Here is a tiny trained network, its code and every weight. The questions are about switching its units off for an input and a class, where a switched-off unit gives its printed mean instead of its output.

import numpy as np


def w(rows, s, z=0):
    codes = np.array(rows[::2]) - 128.0
    scale = np.full(codes.shape[1], s)
    scale[-1] = z or s
    return codes * scale


def f(y):
    return y / 2 * (1 + np.tanh(0.7978845608 * (y + 0.044715 * y**3)))


def log_softmax(a):
    a = a - a.max(-1, keepdims=True)
    return a - np.log(np.exp(a).sum(-1, keepdims=True))


def net(x, mask):
    res = np.array(x, float).reshape(1, 4) / 4 @ E
    y = f(res @ A[0][:, :-1].T + A[0][:, -1])
    res = res + np.where(mask, y, B[0][:, -1]) @ B[0][:, :-1]
    return log_softmax(res[-1] @ U[:, :-1].T + U[:, -1])


A, B = {}, {}
E = w([
[197,73,204,253,75,96,170,206,24,33,222,34],'x0',
[208,44,192,73,70,204,82,93,209,43,138,213],'x1',
[38,43,179,189,41,116,34,48,115,181,34,47],'x2',
[196,169,213,51,209,208,91,41,43,202,177,47],'x3',
],0.0049)
A[0] = w([
[187,159,223,77,207,201,103,53,54,185,173,58,86],'n0',
[79,96,55,188,60,49,168,205,187,72,96,189,31],'n1',
[74,95,50,192,58,44,173,208,195,69,95,195,5],'n2',
[204,65,226,240,62,92,176,215,24,32,234,31,50],'n3',
[216,37,209,87,59,210,80,98,200,35,143,209,58],'n4',
[187,160,223,78,207,201,103,54,53,183,174,56,95],'n5',
[211,40,208,88,60,206,80,98,197,39,142,206,64],'n6',
[213,39,208,85,61,209,79,95,203,39,141,210,54],'n7',
[52,215,50,187,192,28,197,174,34,196,113,35,35],'n8',
[39,38,183,194,20,115,27,59,114,168,41,45,20],'n9',
[188,159,224,77,208,203,103,52,50,184,175,54,83],'n10',
[229,224,53,75,223,153,253,239,144,65,252,217,59],'n11',
],0.0039,0.002)
B[0] = w([
[148,95,76,139,76,144,59,172,146,80,134,148,210],'n0',
[149,99,84,137,88,143,40,165,134,89,139,139,176],'n1',
[155,90,78,137,80,146,2,172,135,83,140,145,178],'n2',
[66,185,79,31,174,201,101,51,221,196,48,212,253],'n3',
[75,177,121,161,169,118,116,160,94,176,176,77,194],'n4',
[150,93,78,139,75,144,66,172,146,79,134,148,212],'n5',
[79,174,121,158,165,120,121,158,96,172,173,81,191],'n6',
[80,172,120,156,163,121,116,156,98,171,170,85,193],'n7',
[78,174,125,163,166,120,100,161,92,174,180,79,198],'n8',
[189,76,204,137,174,61,47,72,76,107,76,149,222],'n9',
[151,90,74,140,71,145,51,176,147,76,135,150,213],'n10',
[189,66,219,143,180,49,19,59,67,111,62,143,225],'n11',
],0.0081,0.0056)
U = w([
[157,96,68,145,28,145,111,189,143,44,148,135,124],'0',
[180,88,248,143,165,67,114,62,81,101,92,133,111],'1',
[85,178,82,22,159,184,128,61,217,189,80,185,108],'2',
[87,182,128,181,156,120,142,178,90,174,207,49,123],'3',
[144,119,164,125,71,145,233,114,149,95,127,114,254],'4',
[149,125,148,128,98,136,195,127,137,118,148,119,59],'5',
],0.013)

Each question gives the input, the list of numbers given to net, and the class t.
The units are the neurons (one row each of A and B). Each row of codes is followed by its name. A weight is (code - 128) times the scale printed after its matrix; where a second scale follows, it is the last column's (A, B and U).
mask holds one flag per neuron, in row order. A switched-off neuron (its flag False) gives its mean, the last column of its row in B, instead of its output. The means were averaged over made-up inputs and are rounded, as every weight is.
A unit's drop is (log p(t) with every unit on - log p(t) with that unit switched off) / (log p(t) with every unit on - log p(t) with every unit switched off).
The circuit of an input: a set's keep is (log p(t) with only the set's units on - log p(t) with every unit switched off) / (log p(t) with every unit on - log p(t) with every unit switched off). Starting from all 12 units, units are removed one at a time, each time the one whose removal leaves the highest keep (on an exact tie, the one counted first), for as long as the keep stays at least 0.8.
units of the circuit, in order: the units of the circuit, biggest drop first
unit that matters most: the unit with the biggest drop
top k neurons: the k neurons with the biggest drops, biggest first
drop when u is switched off: that unit's drop, to one decimal
input [4,-4,6,-2], class 1: units of the circuit, in order => (n9)
input [-6,4,6,-3], class 1: units of the circuit, in order => (n3; n9)
input [-8,-8,-8,-4], class 1: top 2 neurons => (n11; n3)
input [-4,8,-6,6], class 3: units of the circuit, in order => (n4; n3)
input [-2,2,1,3], class 4: units of the circuit, in order => (n3; n2; n11; n8)
input [5,2,-3,5], class 0: top 3 neurons => (n10; n5; n0)
input [-3,-7,3,3], class 3: top 2 neurons => (n3; n8)
input [7,8,-6,-4], class 3: top 4 neurons => (n4; n6; n7; n9)
input [8,2,-6,-3], class 2: top 2 neurons => (n3; n9)
input [8,8,-1,5], class 2: top 2 neurons => (n3; n8)
input [-7,7,-2,-7], class 0: top 4 neurons => (n3; n2; n1; n8)
input [-5,-3,5,0], class 1: top 2 neurons => (n3; n9)
input [-6,7,-8,6], class 1: top 2 neurons => (n11; n3)
input [-6,-5,-1,-6], class 0: units of the circuit, in order => (n3)
input [7,3,-3,7], class 0: top 2 neurons => (n10; n5)
input [-6,2,8,-4], class 1: top 2 neurons => (n9; n3)
input [4,4,-5,-2], class 1: drop when n11 is switched off => 1.2
input [3,7,-5,-5], class 3: drop when n6 is switched off => 0.2
input [4,0,3,8], class 0: drop when n1 is switched off => 0.0
input [2,0,8,-4], class 1: unit that matters most => n9
